Here is a tiny trained network, its code and every weight. The questions are about switching its units off for an input and a class, where a switched-off unit gives its printed mean instead of its output.

import numpy as np


def w(rows, s, z=0):
    codes = np.array(rows[::2]) - 128.0
    scale = np.full(codes.shape[1], s)
    scale[-1] = z or s
    return codes * scale


def norm(h):
    return h / np.sqrt((h * h).mean(-1, keepdims=True) + 1e-5)


def f(y):
    return np.maximum(y, 0)


def log_softmax(a):
    a = a - a.max(-1, keepdims=True)
    return a - np.log(np.exp(a).sum(-1, keepdims=True))


def net(x, mask):
    res = np.array(x, float).reshape(1, 4) / 4 @ E
    u = 0
    for l in range(3):
        y = f(norm(res) @ A[l][:, :-1].T + A[l][:, -1])
        res = res + np.where(mask[u : u + 5], y, B[l][:, -1]) @ B[l][:, :-1]
        u += 5
    return log_softmax(norm(res)[-1] @ U[:, :-1].T + U[:, -1])


A, B = {}, {}
E = w([
[95,62,145,102,134,61,165,83,201],'x0',
[254,52,34,81,129,111,36,156,176],'x1',
[109,56,96,96,140,91,153,72,223],'x2',
[108,169,36,140,141,204,140,98,151],'x3',
],0.0093)
A[0] = w([
[135,229,159,140,126,184,119,162,38,116],'0.n1',
[102,134,108,127,129,103,143,127,153,186],'0.n2',
[109,151,167,130,130,119,140,132,102,34],'0.n3',
[65,113,252,129,129,35,170,118,123,118],'0.n4',
[208,113,98,121,128,93,81,160,119,6],'0.n5',
],0.029,0.0023)
B[0] = w([
[55,80,120,218,138,97,98,141,69,234],'0.n1',
[110,140,125,120,125,153,151,96,147,154],'0.n2',
[141,123,91,116,123,105,82,139,147,168],'0.n3',
[140,183,254,76,105,143,189,159,204,252],'0.n4',
[198,135,99,88,137,109,117,141,131,214],'0.n5',
],0.028,0.03)
A[1] = w([
[69,113,106,173,120,188,82,108,41,157],'1.n1',
[165,138,101,87,129,144,149,90,121,232],'1.n2',
[135,153,99,172,150,210,154,120,10,83],'1.n3',
[84,141,9,129,169,212,190,41,187,253],'1.n4',
[251,104,25,65,152,103,81,127,123,136],'1.n5',
],0.022,0.0015)
B[1] = w([
[79,157,98,223,168,106,177,52,124,182],'1.n1',
[142,157,121,123,108,195,54,171,42,166],'1.n2',
[99,115,142,180,121,121,165,58,201,154],'1.n3',
[97,130,80,78,69,176,97,47,156,163],'1.n4',
[253,90,74,77,194,95,153,127,90,250],'1.n5',
],0.019,0.028)
A[2] = w([
[132,135,116,145,127,124,131,199,155,4],'2.n1',
[124,84,151,183,143,91,106,189,29,112],'2.n2',
[41,86,91,245,130,132,6,208,27,118],'2.n3',
[57,89,128,203,114,84,49,175,31,152],'2.n4',
[70,146,132,188,143,139,60,230,39,120],'2.n5',
],0.021,0.0022)
B[2] = w([
[146,254,88,182,135,198,151,102,74,141],'2.n1',
[82,101,105,164,130,148,67,193,77,202],'2.n2',
[70,72,147,200,203,47,166,196,121,251],'2.n3',
[100,96,83,201,111,69,117,112,157,229],'2.n4',
[156,178,75,187,174,158,207,50,96,192],'2.n5',
],0.015,0.02)
U = w([
[65,104,119,224,173,101,131,118,122,220],'0',
[115,187,255,82,113,165,178,147,214,85],'1',
[229,107,84,69,177,130,102,140,112,185],'2',
[90,135,89,86,91,204,88,54,158,4],'3',
],0.013,0.0023)

Each question gives the input, the list of numbers given to net, and the class t.
The units are the neurons (one row each of A and B). Each row of codes is followed by its name. A weight is (code - 128) times the scale printed after its matrix; where a second scale follows, it is the last column's (A, B and U).
mask holds one flag per neuron, layer by layer. A switched-off neuron (its flag False) gives its mean, the last column of its row in B, instead of its output. The means were averaged over made-up inputs and are rounded, as every weight is.
A unit's drop is (log p(t) with every unit on - log p(t) with that unit switched off) / (log p(t) with every unit on - log p(t) with every unit switched off).
The circuit of an input: a set's keep is (log p(t) with only the set's units on - log p(t) with every unit switched off) / (log p(t) with every unit on - log p(t) with every unit switched off). Starting from the 12 units with the biggest drops (on a tie, the unit counted first), units are removed one at a time, each time the one whose removal leaves the highest keep (on an exact tie, the one counted first), for as long as the keep stays at least 0.8.
units of the circuit, in order: the units of the circuit, biggest drop first
unit that matters most: the unit with the biggest drop
k most important neurons: the k neurons with the biggest drops, biggest first
top k neurons in layer l: the k neurons of layer l with the biggest drops, biggest first
drop of u: that unit's drop, to one decimal
input [4,2,5,8], class 3: 3 most important neurons : 0.n4, 0.n1, 0.n5
input [-5,-7,2,-4], class 1: unit that matters most : 0.n4
input [6,4,4,8], class 3: units of the circuit, in order : 0.n4, 1.n4, 0.n1, 0.n5
input [-1,-3,8,7], class 3: 2 most important neurons : 0.n4, 0.n1
input [2,-1,6,4], class 3: 3 most important neurons : 0.n4, 0.n1, 0.n5
input [5,6,7,7], class 2: 2 most important neurons : 0.n4, 0.n1
input [-8,3,2,-5], class 2: 2 most important neurons : 0.n5, 1.n5
input [5,4,7,4], class 3: 2 most important neurons : 0.n4, 1.n4
input [0,2,-3,-3], class 2: 2 most important neurons : 0.n5, 1.n5
input [-3,3,5,3], class 2: top 2 neurons in layer 0 : 0.n4, 0.n1
input [2,3,2,5], class 2: 3 most important neurons : 0.n1, 0.n4, 1.n5
input [2,1,5,6], class 3: 2 most important neurons : 0.n4, 0.n1
input [7,5,5,6], class 2: 3 most important neurons : 0.n1, 0.n4, 1.n5
input [-7,4,0,-7], class 2: unit that matters most : 0.n5
input [4,0,7,4], class 3: drop of 0.n5 : 0.2
input [-2,4,8,1], class 2: drop of 0.n4 : 1.3
input [5,-8,3,3], class 1: drop of 2.n2 : 0.0
input [8,3,-5,-3], class 1: drop of 0.n4 : 0.1
